Below is a small trained network, with its code and all its weights. Each question gives an input and a class and asks what happens when units are switched off, that is, made to give their printed mean instead of their output.

import numpy as np


def w(rows, s, z=0):
    codes = np.array(rows[::2]) - 128.0
    scale = np.full(codes.shape[1], s)
    scale[-1] = z or s
    return codes * scale


def norm(h):
    return h / np.sqrt((h * h).mean(-1, keepdims=True) + 1e-5)


def f(y):
    return np.maximum(y, 0)


def log_softmax(a):
    a = a - a.max(-1, keepdims=True)
    return a - np.log(np.exp(a).sum(-1, keepdims=True))


def net(x, mask):
    res = np.array(x, float).reshape(1, 4) / 4 @ E
    u = 0
    for l in range(4):
        y = f(norm(res) @ A[l][:, :-1].T + A[l][:, -1])
        res = res + np.where(mask[u : u + 4], y, B[l][:, -1]) @ B[l][:, :-1]
        u += 4
    return log_softmax(norm(res)[-1] @ U[:, :-1].T + U[:, -1])


A, B = {}, {}
E = w([
[84,103,5,114,180,161,143,153],'x0',
[152,25,136,167,83,113,195,164],'x1',
[127,128,124,128,121,127,127,128],'x2',
[71,143,126,125,117,210,122,185],'x3',
],0.02)
A[0] = w([
[131,254,142,111,173,116,67,83,49],'0.n0',
[122,251,184,109,124,140,69,97,31],'0.n1',
[123,246,88,99,232,68,76,26,2],'0.n2',
[145,131,141,127,134,48,121,62,107],'0.n3',
],0.025,0.0038)
B[0] = w([
[82,172,109,137,172,243,130,121,228],'0.n0',
[65,110,98,158,121,210,200,56,217],'0.n1',
[251,138,96,34,52,87,24,187,254],'0.n2',
[74,155,106,135,187,56,170,147,187],'0.n3',
],0.019,0.03)
A[1] = w([
[123,179,254,151,94,188,92,81,3],'1.n0',
[118,197,162,122,157,136,76,85,76],'1.n1',
[105,241,130,95,170,171,81,93,68],'1.n2',
[118,180,229,146,147,85,98,116,36],'1.n3',
],0.04,0.0048)
B[1] = w([
[250,62,139,158,40,204,56,214,166],'1.n0',
[174,117,105,102,110,96,64,128,165],'1.n1',
[42,60,74,145,220,33,178,120,253],'1.n2',
[12,121,165,113,78,162,200,103,149],'1.n3',
],0.019,0.03)
A[2] = w([
[123,168,254,141,89,48,159,102,247],'2.n0',
[149,102,95,134,157,50,166,55,15],'2.n1',
[154,162,226,114,72,121,106,184,70],'2.n2',
[123,161,234,183,84,142,160,100,86],'2.n3',
],0.041,0.0016)
B[2] = w([
[65,101,58,137,26,253,214,98,190],'2.n0',
[80,166,125,126,175,110,140,125,251],'2.n1',
[219,206,93,60,140,124,115,151,162],'2.n2',
[187,58,184,121,64,108,57,151,175],'2.n3',
],0.024,0.023)
A[3] = w([
[140,185,172,244,188,111,94,16,4],'3.n0',
[96,114,69,70,195,68,93,30,133],'3.n1',
[88,125,133,181,253,24,124,80,66],'3.n2',
[137,68,147,236,209,252,122,125,92],'3.n3',
],0.027,0.0043)
B[3] = w([
[137,72,81,103,153,113,84,84,134],'3.n0',
[155,155,251,191,121,84,176,119,253],'3.n1',
[96,159,83,102,194,99,77,133,214],'3.n2',
[118,108,148,138,66,154,149,105,179],'3.n3',
],0.028,0.03)
U = w([
[63,156,145,148,198,84,146,132,18],'0',
[72,58,128,161,47,225,175,123,177],'1',
[249,126,162,72,43,116,18,189,255],'2',
],0.013,0.0013)

Each question gives the input, the list of numbers given to net, and the class t.
The units are the neurons (one row each of A and B). Each row of codes is followed by its name. A weight is (code - 128) times the scale printed after its matrix; where a second scale follows, it is the last column's (A, B and U).
mask holds one flag per neuron, layer by layer. A switched-off neuron (its flag False) gives its mean, the last column of its row in B, instead of its output. The means were averaged over made-up inputs and are rounded, as every weight is.
A unit's drop is (log p(t) with every unit on - log p(t) with that unit switched off) / (log p(t) with every unit on - log p(t) with every unit switched off).
The circuit of an input: a set's keep is (log p(t) with only the set's units on - log p(t) with every unit switched off) / (log p(t) with every unit on - log p(t) with every unit switched off). Starting from the 12 units with the biggest drops (on a tie, the unit counted first), units are removed one at a time, each time the one whose removal leaves the highest keep (on an exact tie, the one counted first), for as long as the keep stays at least 0.8.
units of the circuit, in order: the units of the circuit, biggest drop first
k most important neurons: the k neurons with the biggest drops, biggest first
top k neurons in layer l: the k neurons of layer l with the biggest drops, biggest first
drop when u is switched off: that unit's drop, to one decimal
input [6,1,0,7], class 1: units of the circuit, in order => [0.n2; 1.n2; 2.n1; 0.n0]
input [1,6,-6,4], class 1: top 3 neurons in layer 1 => [1.n2; 1.n0; 1.n3]
input [1,4,6,4], class 1: top 3 neurons in layer 0 => [0.n2; 0.n3; 0.n0]
input [4,-5,5,-8], class 2: units of the circuit, in order => [0.n2]
input [-1,2,1,8], class 2: 3 most important neurons => [0.n3; 0.n0; 1.n2]
input [0,1,8,3], class 2: 3 most important neurons => [0.n0; 1.n2; 0.n3]
input [-5,1,2,3], class 2: 2 most important neurons => [0.n0; 1.n2]
input [0,-6,5,5], class 1: 3 most important neurons => [0.n1; 0.n0; 0.n3]
input [-4,5,3,-4], class 1: 3 most important neurons => [0.n2; 0.n0; 1.n2]
input [-1,-5,-5,1], class 1: 3 most important neurons => [0.n1; 0.n0; 0.n3]
input [-6,-4,1,2], class 1: 2 most important neurons => [0.n1; 1.n0]
input [-6,8,8,-6], class 1: 2 most important neurons => [0.n2; 2.n0]
input [2,2,-3,5], class 1: 4 most important neurons => [0.n2; 1.n2; 1.n0; 0.n0]
input [5,6,-1,3], class 1: 4 most important neurons => [0.n2; 1.n2; 0.n3; 2.n1]
input [-2,4,1,7], class 2: 3 most important neurons => [0.n0; 1.n2; 0.n3]
input [1,-4,4,-8], class 2: most important neuron => [0.n2]
input [7,-8,6,-8], class 2: drop when 0.n2 is switched off => 1.1
input [1,-5,-2,-5], class 2: drop when 3.n0 is switched off => 0.0
input [8,-3,-5,-7], class 2: drop when 0.n2 is switched off => 0.7
input [8,-4,0,-4], class 2: top neuron in layer 0 => [0.n2]
